Here is a tiny trained network, its code and every weight. The questions are about switching its units off for an input and a class, where a switched-off unit gives its printed mean instead of its output.

import numpy as np


def w(rows, s, z=0):
    codes = np.array(rows[::2]) - 128.0
    scale = np.full(codes.shape[1], s)
    scale[-1] = z or s
    return codes * scale


def f(y):
    return np.maximum(y, 0)


def log_softmax(a):
    a = a - a.max(-1, keepdims=True)
    return a - np.log(np.exp(a).sum(-1, keepdims=True))


def net(x, mask):
    res = np.array(x, float).reshape(1, 3) / 4 @ E
    y = f(res @ A[0][:, :-1].T + A[0][:, -1])
    res = res + np.where(mask, y, B[0][:, -1]) @ B[0][:, :-1]
    return log_softmax(res[-1] @ U[:, :-1].T + U[:, -1])


A, B = {}, {}
E = w([
[21,204,141,60],'x0',
[91,186,2,217],'x1',
[135,139,141,137],'x2',
],0.0084)
A[0] = w([
[213,153,4,212,123],'neuron 0',
[75,111,128,72,206],'neuron 1',
[140,133,74,106,254],'neuron 2',
[132,183,161,137,251],'neuron 3',
[163,113,189,124,251],'neuron 4',
[131,151,221,103,63],'neuron 5',
[218,49,226,114,194],'neuron 6',
[156,97,106,220,144],'neuron 7',
[92,57,182,54,61],'neuron 8',
[56,84,209,132,162],'neuron 9',
[117,97,175,93,57],'neuron 10',
[58,181,134,103,53],'neuron 11',
[81,188,160,48,197],'neuron 12',
[66,118,241,96,218],'neuron 13',
[85,164,67,130,124],'neuron 14',
[123,188,93,197,42],'neuron 15',
[161,49,116,164,161],'neuron 16',
[52,132,70,135,121],'neuron 17',
[70,136,92,64,49],'neuron 18',
[205,44,154,146,129],'neuron 19',
[208,103,130,207,73],'neuron 20',
[103,81,177,85,42],'neuron 21',
[148,123,181,117,50],'neuron 22',
[57,149,160,125,44],'neuron 23',
[56,229,158,104,89],'neuron 24',
],0.011,0.0062)
B[0] = w([
[41,182,107,64,223],'neuron 0',
[143,115,78,44,174],'neuron 1',
[112,190,2,76,188],'neuron 2',
[215,163,17,94,182],'neuron 3',
[119,184,47,87,208],'neuron 4',
[39,224,130,160,161],'neuron 5',
[46,190,64,76,249],'neuron 6',
[104,107,113,54,189],'neuron 7',
[3,192,119,146,172],'neuron 8',
[65,172,65,92,172],'neuron 9',
[25,200,143,142,151],'neuron 10',
[27,132,148,72,155],'neuron 11',
[168,74,158,24,192],'neuron 12',
[103,172,10,117,208],'neuron 13',
[51,197,89,108,170],'neuron 14',
[32,214,189,112,161],'neuron 15',
[129,105,184,51,191],'neuron 16',
[13,205,52,106,169],'neuron 17',
[85,83,183,56,147],'neuron 18',
[87,116,153,36,206],'neuron 19',
[59,75,221,63,183],'neuron 20',
[49,200,141,182,153],'neuron 21',
[54,174,153,179,146],'neuron 22',
[137,33,246,80,143],'neuron 23',
[129,49,227,38,174],'neuron 24',
],0.0073,0.013)
U = w([
[79,180,61,118,251],'0',
[6,227,105,177,30],'1',
[66,135,173,72,125],'2',
[139,205,56,130,226],'3',
[186,30,218,208,1],'4',
[168,91,202,220,1],'5',
[203,27,227,202,1],'6',
[213,74,254,222,1],'7',
],0.0091,0.0062)

Each question gives the input, the list of numbers given to net, and the class t.
The units are the neurons (one row each of A and B). Each row of codes is followed by its name. A weight is (code - 128) times the scale printed after its matrix; where a second scale follows, it is the last column's (A, B and U).
mask holds one flag per neuron, in row order. A switched-off neuron (its flag False) gives its mean, the last column of its row in B, instead of its output. The means were averaged over made-up inputs and are rounded, as every weight is.
A unit's drop is (log p(t) with every unit on - log p(t) with that unit switched off) / (log p(t) with every unit on - log p(t) with every unit switched off).
The circuit of an input: a set's keep is (log p(t) with only the set's units on - log p(t) with every unit switched off) / (log p(t) with every unit on - log p(t) with every unit switched off). Starting from the 12 units with the biggest drops (on a tie, the unit counted first), units are removed one at a time, each time the one whose removal leaves the highest keep (on an exact tie, the one counted first), for as long as the keep stays at least 0.8.
circuit, biggest first: the units of the circuit, biggest drop first
unit that matters most: the unit with the biggest drop
k most important neurons: the k neurons with the biggest drops, biggest first
drop of u: that unit's drop, to one decimal
input [8,4,7], class 2: unit that matters most => neuron 24
input [-4,1,0], class 2: 2 most important neurons => [neuron 13; neuron 20]
input [7,-1,-5], class 2: 2 most important neurons => [neuron 24; neuron 12]
input [4,3,-2], class 2: circuit, biggest first => [neuron 24; neuron 6]
input [-6,2,5], class 2: 3 most important neurons => [neuron 20; neuron 13; neuron 16]
input [6,-7,-3], class 1: 2 most important neurons => [neuron 8; neuron 5]
input [5,1,3], class 2: 2 most important neurons => [neuron 24; neuron 12]
input [7,-2,3], class 2: 2 most important neurons => [neuron 24; neuron 12]
input [-5,8,1], class 1: 2 most important neurons => [neuron 15; neuron 0]
input [-2,-3,0], class 3: drop of neuron 0 => 0.2
input [-7,6,5], class 2: drop of neuron 7 => 0.1
input [4,1,2], class 2: drop of neuron 4 => 0.4
